Below is a small trained network, with its code and all its weights. Each question gives an input and a class and asks what happens when units are switched off, that is, made to give their printed mean instead of their output.

import numpy as np


def w(rows, s, z=0):
    codes = np.array(rows[::2]) - 128.0
    scale = np.full(codes.shape[1], s)
    scale[-1] = z or s
    return codes * scale


def f(y):
    return y / 2 * (1 + np.tanh(0.7978845608 * (y + 0.044715 * y**3)))


def log_softmax(a):
    a = a - a.max(-1, keepdims=True)
    return a - np.log(np.exp(a).sum(-1, keepdims=True))


def net(x, mask):
    res = np.array(x, float).reshape(1, 5) / 4 @ E
    y = f(res @ A[0][:, :-1].T + A[0][:, -1])
    res = res + np.where(mask, y, B[0][:, -1]) @ B[0][:, :-1]
    return log_softmax(res[-1] @ U[:, :-1].T + U[:, -1])


A, B = {}, {}
E = w([
[126,7,164,101],'x0',
[172,140,220,183],'x1',
[129,128,127,128],'x2',
[130,127,127,130],'x3',
[51,105,120,217],'x4',
],0.017)
A[0] = w([
[85,138,197,193,38],'neuron 0',
[210,150,220,137,76],'neuron 1',
[201,56,182,111,89],'neuron 2',
[151,76,145,158,63],'neuron 3',
[111,119,191,201,40],'neuron 4',
[154,149,103,41,232],'neuron 5',
[109,25,118,82,127],'neuron 6',
[151,180,163,145,58],'neuron 7',
[178,136,91,59,252],'neuron 8',
[153,47,163,122,122],'neuron 9',
[101,98,114,87,99],'neuron 10',
[135,145,179,173,122],'neuron 11',
[101,105,136,198,126],'neuron 12',
[48,121,153,175,188],'neuron 13',
[160,143,143,133,48],'neuron 14',
[136,38,204,143,13],'neuron 15',
[101,122,151,197,82],'neuron 16',
[50,103,48,177,108],'neuron 17',
[147,104,244,158,80],'neuron 18',
[136,65,160,76,130],'neuron 19',
[73,109,77,110,129],'neuron 20',
[168,161,173,143,86],'neuron 21',
[102,155,62,145,102],'neuron 22',
[209,133,197,193,245],'neuron 23',
[90,7,161,130,47],'neuron 24',
],0.014,0.0045)
B[0] = w([
[150,196,74,178,189],'neuron 0',
[88,177,194,87,224],'neuron 1',
[81,83,153,12,230],'neuron 2',
[89,148,79,106,173],'neuron 3',
[171,184,53,131,194],'neuron 4',
[223,136,59,100,206],'neuron 5',
[183,26,177,171,238],'neuron 6',
[166,143,141,108,164],'neuron 7',
[217,126,80,83,206],'neuron 8',
[81,67,107,41,219],'neuron 9',
[186,100,134,194,165],'neuron 10',
[199,207,122,158,177],'neuron 11',
[123,132,86,169,192],'neuron 12',
[111,121,99,191,209],'neuron 13',
[132,141,152,104,142],'neuron 14',
[77,146,24,41,232],'neuron 15',
[119,173,95,191,182],'neuron 16',
[22,156,175,164,220],'neuron 17',
[97,200,107,73,230],'neuron 18',
[130,69,140,80,211],'neuron 19',
[111,110,175,162,187],'neuron 20',
[156,178,175,97,173],'neuron 21',
[36,162,125,78,174],'neuron 22',
[151,213,160,108,240],'neuron 23',
[112,2,24,152,253],'neuron 24',
],0.0097,0.018)
U = w([
[146,147,27,102,254],'0',
[198,59,155,115,98],'1',
[182,169,246,106,104],'2',
[85,135,173,37,86],'3',
[35,160,177,153,208],'4',
[82,59,133,186,30],'5',
[158,194,121,184,31],'6',
],0.014,0.0076)

Each question gives the input, the list of numbers given to net, and the class t.
The units are the neurons (one row each of A and B). Each row of codes is followed by its name. A weight is (code - 128) times the scale printed after its matrix; where a second scale follows, it is the last column's (A, B and U).
mask holds one flag per neuron, in row order. A switched-off neuron (its flag False) gives its mean, the last column of its row in B, instead of its output. The means were averaged over made-up inputs and are rounded, as every weight is.
A unit's drop is (log p(t) with every unit on - log p(t) with that unit switched off) / (log p(t) with every unit on - log p(t) with every unit switched off).
The circuit of an input: a set's keep is (log p(t) with only the set's units on - log p(t) with every unit switched off) / (log p(t) with every unit on - log p(t) with every unit switched off). Starting from the 12 units with the biggest drops (on a tie, the unit counted first), units are removed one at a time, each time the one whose removal leaves the highest keep (on an exact tie, the one counted first), for as long as the keep stays at least 0.8.
units of the circuit, in order: the units of the circuit, biggest drop first
top k neurons: the k neurons with the biggest drops, biggest first
drop of u: that unit's drop, to one decimal
input [3,1,0,8,-7], class 3: units of the circuit, in order -> neuron 2
input [2,1,6,-6,-6], class 3: top 2 neurons -> neuron 24; neuron 2
input [0,2,5,-5,-3], class 2: units of the circuit, in order -> neuron 15; neuron 24
input [1,3,-1,-1,-8], class 3: top 2 neurons -> neuron 2; neuron 6
input [8,-8,-4,1,1], class 5: top 2 neurons -> neuron 17; neuron 24
input [-1,7,4,-1,0], class 2: top 2 neurons -> neuron 1; neuron 24
input [2,1,-1,0,-8], class 3: top 3 neurons -> neuron 2; neuron 24; neuron 1
input [-8,1,2,-2,-3], class 2: drop of neuron 24 -> 0.3
input [-1,1,3,0,-8], class 2: drop of neuron 15 -> 0.2
input [0,-3,1,3,8], class 4: drop of neuron 17 -> 0.5
